Below are the code and all the weights of a small trained network. Each question names an input and a class and asks about switching units off, where a switched-off unit gives its printed mean instead of its output.

import numpy as np


def w(rows, s, z=0):
    codes = np.array(rows[::2]) - 128.0
    scale = np.full(codes.shape[1], s)
    scale[-1] = z or s
    return codes * scale


def f(y):
    return np.maximum(y, 0)


def log_softmax(a):
    a = a - a.max(-1, keepdims=True)
    return a - np.log(np.exp(a).sum(-1, keepdims=True))


def net(x, mask):
    res = np.array(x, float).reshape(1, 8) / 4 @ E
    y = f(res @ A[0][:, :-1].T + A[0][:, -1])
    res = res + np.where(mask, y, B[0][:, -1]) @ B[0][:, :-1]
    return log_softmax(res[-1] @ U[:, :-1].T + U[:, -1])


A, B = {}, {}
E = w([
[179,3,119,66,61,147,118,138,147,169,117,14],'x0',
[91,96,208,199,127,145,215,189,168,188,70,145],'x1',
[208,138,114,58,145,121,118,105,237,100,29,167],'x2',
[115,145,148,56,161,224,173,73,178,154,210,115],'x3',
[209,145,146,93,170,209,146,255,88,78,138,125],'x4',
[176,102,129,212,217,207,93,56,101,132,69,90],'x5',
[177,136,162,193,59,120,178,115,133,44,143,102],'x6',
[205,206,206,122,97,103,108,97,98,225,134,136],'x7',
],0.0075)
A[0] = w([
[178,142,125,117,162,164,113,217,94,112,119,128,51],'N0',
[144,131,140,137,154,156,143,177,86,111,162,122,99],'N1',
[188,147,124,81,155,109,142,112,253,95,38,178,1],'N2',
[86,226,133,161,183,122,137,118,122,86,130,206,58],'N3',
[132,132,86,87,136,113,87,108,81,123,139,126,173],'N4',
[51,107,120,175,102,65,119,5,175,156,128,117,32],'N5',
[175,145,146,107,161,169,135,200,114,99,152,125,28],'N6',
[104,154,136,82,79,94,133,175,150,138,153,148,34],'N7',
[172,103,135,206,200,192,96,52,97,135,89,110,16],'N8',
[219,208,185,131,98,107,125,93,99,214,138,125,102],'N9',
[122,139,101,169,136,67,96,177,80,114,65,159,169],'N10',
[101,143,138,73,64,64,145,185,169,120,187,162,119],'N11',
[93,108,198,186,122,157,201,177,186,170,96,141,55],'N12',
[162,153,102,99,114,124,84,65,83,39,192,123,43],'N13',
[49,83,68,140,159,160,150,136,182,21,127,112,76],'N14',
[59,104,139,177,124,139,150,142,12,157,212,103,10],'N15',
[73,102,93,59,209,123,73,166,104,227,97,144,98],'N16',
[98,123,157,153,132,151,153,142,142,147,109,141,34],'N17',
[113,110,102,151,127,112,121,140,127,102,114,121,201],'N18',
[92,162,145,99,169,216,185,79,192,127,210,140,127],'N19',
[159,41,119,95,74,130,116,143,118,169,111,60,148],'N20',
[181,125,161,186,65,125,179,85,154,40,170,98,181],'N21',
],0.012,0.004)
B[0] = w([
[108,121,109,74,64,112,162,101,153,106,102,177,203],'N0',
[121,135,116,89,72,139,145,125,144,101,128,154,190],'N1',
[102,176,99,139,49,122,25,132,108,119,215,75,237],'N2',
[144,98,187,133,153,203,193,113,204,160,216,86,240],'N3',
[150,139,110,124,152,99,125,167,161,176,108,114,192],'N4',
[134,130,94,31,38,131,190,132,169,76,116,193,250],'N5',
[114,126,96,79,63,117,179,104,152,114,130,167,197],'N6',
[96,112,87,130,163,134,148,80,92,106,106,86,191],'N7',
[72,125,58,144,167,129,197,70,60,97,110,36,248],'N8',
[107,29,152,89,167,137,74,147,55,133,146,204,235],'N9',
[136,112,189,184,142,62,96,87,179,89,77,144,224],'N10',
[106,118,80,161,171,154,178,78,64,110,93,61,241],'N11',
[183,158,49,70,184,78,109,177,153,192,98,120,244],'N12',
[168,155,65,95,170,78,117,185,170,200,89,111,206],'N13',
[124,50,156,80,173,142,87,131,32,168,164,187,241],'N14',
[118,168,105,131,66,123,5,112,121,109,197,79,244],'N15',
[162,190,165,181,104,199,171,222,74,143,96,151,239],'N16',
[151,130,103,110,145,112,121,150,153,158,116,110,170],'N17',
[128,115,151,122,138,117,106,119,108,139,97,152,180],'N18',
[134,111,188,205,126,41,92,94,171,79,53,145,249],'N19',
[128,120,199,165,179,133,156,75,231,123,199,126,233],'N20',
[135,198,179,194,109,205,163,212,94,150,92,149,228],'N21',
],0.017,0.012)
U = w([
[84,194,110,130,40,123,2,116,131,100,223,68,86],'0',
[96,132,99,27,29,130,190,101,185,64,108,196,77],'1',
[56,125,72,145,178,149,183,56,80,94,91,37,109],'2',
[183,156,72,78,189,63,104,175,199,225,98,103,112],'3',
[94,26,181,81,166,141,68,132,59,150,156,207,134],'4',
[128,113,205,138,163,182,169,79,252,148,225,97,108],'5',
[134,213,186,191,83,208,150,210,95,126,81,153,254],'6',
[121,113,207,204,123,15,70,78,182,55,32,150,174],'7',
],0.0076,0.0065)

Each question gives the input, the list of numbers given to net, and the class t.
The units are the neurons (one row each of A and B). Each row of codes is followed by its name. A weight is (code - 128) times the scale printed after its matrix; where a second scale follows, it is the last column's (A, B and U).
mask holds one flag per neuron, in row order. A switched-off neuron (its flag False) gives its mean, the last column of its row in B, instead of its output. The means were averaged over made-up inputs and are rounded, as every weight is.
A unit's drop is (log p(t) with every unit on - log p(t) with that unit switched off) / (log p(t) with every unit on - log p(t) with every unit switched off).
The circuit of an input: a set's keep is (log p(t) with only the set's units on - log p(t) with every unit switched off) / (log p(t) with every unit on - log p(t) with every unit switched off). Starting from the 12 units with the biggest drops (on a tie, the unit counted first), units are removed one at a time, each time the one whose removal leaves the highest keep (on an exact tie, the one counted first), for as long as the keep stays at least 0.8.
circuit, biggest first: the units of the circuit, biggest drop first
k most important neurons: the k neurons with the biggest drops, biggest first
drop when u is switched off: that unit's drop, to one decimal
input [-4,4,-8,-6,4,3,-2,-7], class 0: most important neuron	(N15)
input [-3,2,-1,7,-2,-6,2,-6], class 7: 3 most important neurons	(N19, N8, N9)
input [0,-5,-1,-2,-4,4,-3,-2], class 3: 4 most important neurons	(N11, N4, N13, N0)
input [6,3,4,0,3,6,2,6], class 2: 2 most important neurons	(N8, N14)
input [4,2,-2,-8,-5,2,-8,4], class 6: 2 most important neurons	(N16, N19)
input [-8,2,-7,-3,-3,-2,4,0], class 5: 3 most important neurons	(N3, N2, N10)
input [5,2,0,7,7,-4,-6,4], class 1: 2 most important neurons	(N6, N10)
input [2,-3,-6,3,5,5,0,0], class 0: 3 most important neurons	(N15, N5, N11)
input [-3,-1,0,-1,3,-7,-3,-6], class 2: 2 most important neurons	(N11, N9)
input [6,-6,3,1,2,0,4,5], class 3: 4 most important neurons	(N13, N3, N14, N4)
input [6,5,-2,4,7,-3,1,2], class 1: 3 most important neurons	(N6, N3, N0)
input [4,3,-1,-6,2,2,4,-6], class 4: drop when N20 is switched off	-0.1
input [5,0,4,-7,-7,-7,-1,8], class 4: drop when N19 is switched off	1.0
input [6,-5,1,1,-6,6,5,-5], class 1: drop when N5 is switched off	4.6
input [8,4,8,5,-3,-7,5,5], class 0: circuit, biggest first	(N2)
